Below are the code and all the weights of a small trained network. Each question names an input and a target symbol and asks about switching units off, where a switched-off unit gives its printed mean instead of its output.

import numpy as np


def w(rows, s, z=0):
    codes = np.array(rows[::2]) - 128.0
    scale = np.full(codes.shape[1], s)
    scale[-1] = z or s
    return codes * scale


def f(y):
    return y / 2 * (1 + np.tanh(0.7978845608 * (y + 0.044715 * y**3)))


def softmax(a):
    e = np.exp(a - a.max(-1, keepdims=True))
    return e / e.sum(-1, keepdims=True)


def log_softmax(a):
    a = a - a.max(-1, keepdims=True)
    return a - np.log(np.exp(a).sum(-1, keepdims=True))


def net(x, mask):
    ids = ['αβγδζηθλμξπστφψω'.index(c) for c in x.split()]
    T = len(ids)
    res = E[ids] + P[:T]
    r = res
    for j in range(2):
        rows = slice(2 * j, 2 * j + 2)
        q, k, v = (r @ M[0][rows].T for M in (Q, K, V))
        z = softmax(np.where(np.tri(T) > 0, q @ k.T / 2**0.5, -1e9)) @ v
        o = O[0][rows]
        res = res + np.where(mask[j], z, o[:, -1]) @ o[:, :-1]
    y = f(res @ A[0][:, :-1].T + A[0][:, -1])
    res = res + np.where(mask[2:6], y, B[0][:, -1]) @ B[0][:, :-1]
    return log_softmax(res[-1] @ U[:, :-1].T + U[:, -1])


Q, K, V, O, A, B = {}, {}, {}, {}, {}, {}
E = w([
[255,148,203,144,217,135],'α',
[119,114,110,163,156,169],'β',
[114,148,98,68,134,172],'γ',
[172,115,112,113,125,187],'δ',
[88,173,178,124,60,103],'ζ',
[131,108,159,81,164,175],'η',
[172,114,99,146,125,81],'θ',
[116,97,150,121,162,149],'λ',
[138,143,84,113,156,139],'μ',
[137,112,155,66,146,118],'ξ',
[183,111,132,117,128,132],'π',
[160,124,123,100,160,88],'σ',
[147,128,129,56,140,88],'τ',
[184,119,119,160,113,125],'φ',
[175,91,191,154,150,108],'ψ',
[156,98,184,93,176,103],'ω',
],0.022)
P = w([
[176,12,8,201,182,156],'0',
[142,108,82,98,161,130],'1',
[150,112,84,100,160,125],'2',
[152,110,86,95,157,121],'3',
[148,110,86,94,151,130],'4',
[145,110,84,98,157,124],'5',
[147,111,85,98,157,122],'6',
[147,112,84,99,155,122],'7',
[147,109,78,100,148,128],'8',
[145,112,87,97,154,126],'9',
[147,109,84,99,149,126],'10',
[146,110,85,95,152,127],'11',
],0.015)
Q[0] = w([
[5,137,202,123,96,158],'h1',
[22,168,211,161,20,71],'h1',
[236,63,58,19,192,159],'h2',
[127,208,203,96,79,78],'h2',
],0.013)
K[0] = w([
[46,185,144,96,21,87],'h1',
[41,143,173,147,37,98],'h1',
[107,3,107,206,109,121],'h2',
[89,222,216,71,109,115],'h2',
],0.014)
V[0] = w([
[105,160,89,7,150,124],'h1',
[84,71,203,83,149,170],'h1',
[108,138,153,192,138,6],'h2',
[161,107,128,49,127,97],'h2',
],0.02)
O[0] = w([
[213,152,30,119,63,60,68],'h1',
[45,188,4,157,139,217,111],'h1',
[116,27,152,95,89,220,4],'h2',
[194,191,71,25,181,182,134],'h2',
],0.014,0.017)
A[0] = w([
[187,197,50,104,183,113,114],'n1',
[125,197,144,107,15,106,34],'n2',
[225,36,115,28,119,146,41],'n3',
[251,101,105,254,166,199,1],'n4',
],0.0077,0.0087)
B[0] = w([
[128,92,126,93,34,202,252],'n1',
[73,179,176,121,166,66,135],'n2',
[119,141,145,251,135,153,159],'n3',
[97,220,171,97,89,8,131],'n4',
],0.014,0.028)
U = w([
[130,129,99,98,163,136,139],'α',
[50,154,127,146,88,102,20],'β',
[117,111,118,88,85,96,84],'γ',
[124,254,155,132,134,126,3],'δ',
[107,47,51,129,124,92,249],'ζ',
[61,180,107,134,103,151,65],'η',
[116,128,125,146,113,134,19],'θ',
[91,164,54,142,196,130,207],'λ',
[182,82,76,86,161,89,214],'μ',
[151,69,72,65,153,120,206],'ξ',
[155,124,82,76,186,117,214],'π',
[174,153,80,152,191,148,152],'σ',
[158,116,103,127,124,148,47],'τ',
[118,85,125,76,113,99,79],'φ',
[81,113,101,113,140,147,99],'ψ',
[151,104,53,87,198,141,241],'ω',
],0.0066,0.0061)

Each question gives the input, a string of symbols that net reads in full, and the target symbol t.
The units are the heads (2 rows each of Q, K, V and O) and the neurons (one row each of A and B). Each row of codes is followed by its name. A weight is (code - 128) times the scale printed after its matrix; where a second scale follows, it is the last column's (O, A, B and U).
mask holds one flag per unit, heads first, then neurons. A switched-off unit (its flag False) gives its mean, the last column of its rows in O or B, instead of its output. The means were averaged over made-up inputs and are rounded, as every weight is.
A unit's drop is (log p(t) with every unit on - log p(t) with that unit switched off) / (log p(t) with every unit on - log p(t) with every unit switched off).
The circuit of an input: a set's keep is (log p(t) with only the set's units on - log p(t) with every unit switched off) / (log p(t) with every unit on - log p(t) with every unit switched off). Starting from all 6 units, units are removed one at a time, each time the one whose removal leaves the highest keep (on an exact tie, the one counted first), for as long as the keep stays at least 0.8.
circuit, biggest first: the units of the circuit, biggest drop first
most important unit: the unit with the biggest drop
top k neurons: the k neurons with the biggest drops, biggest first
which heads matter: for each layer, one digit per head in row order, 1 if its drop is at least 0.15 and else 0, layers parted by /
drop when u is switched off: that unit's drop, to one decimal
input φ σ φ η τ ζ δ η η η μ, target φ: which heads matter : 11
input η β η η γ η λ β β ψ ζ σ, target η: circuit, biggest first : (n1, h1)
input β ψ γ γ ζ λ φ, target β: circuit, biggest first : (h2)
input η ψ ζ δ, target η: which heads matter : 11
input ψ σ σ σ ψ ζ η η η β ω ω, target ψ: circuit, biggest first : (h1, h2)
input σ λ μ μ λ τ η φ γ β λ, target σ: circuit, biggest first : (n3, h2, n1, h1)
input γ ξ ζ ω φ ω μ δ φ γ, target γ: top 2 neurons : (n1, n3)
input ζ η β ζ σ σ, target ζ: circuit, biggest first : (h2, h1)
input δ ψ η, target δ: which heads matter : 11
input μ λ θ μ λ λ, target μ: circuit, biggest first : (h1, n1)
input γ ξ φ η η γ η η λ β, target γ: circuit, biggest first : (n1, h1, h2)
input ξ τ λ γ ψ π, target ξ: circuit, biggest first : (n1, h2, h1, n3)
input θ ζ θ λ ψ, target θ: circuit, biggest first : (n3, h2, h1)
input ω θ δ ψ, target ω: most important unit : h2
input τ η ω λ η τ η π γ ζ ξ φ, target τ: circuit, biggest first : (h2, n3, n1, h1)
input η ω τ η π δ μ, target η: drop when n1 is switched off : 1.2
input η γ λ μ η ζ μ τ η β η γ, target η: drop when n1 is switched off : 1.1
input η δ σ λ π μ ψ θ, target η: drop when n2 is switched off : 0.0
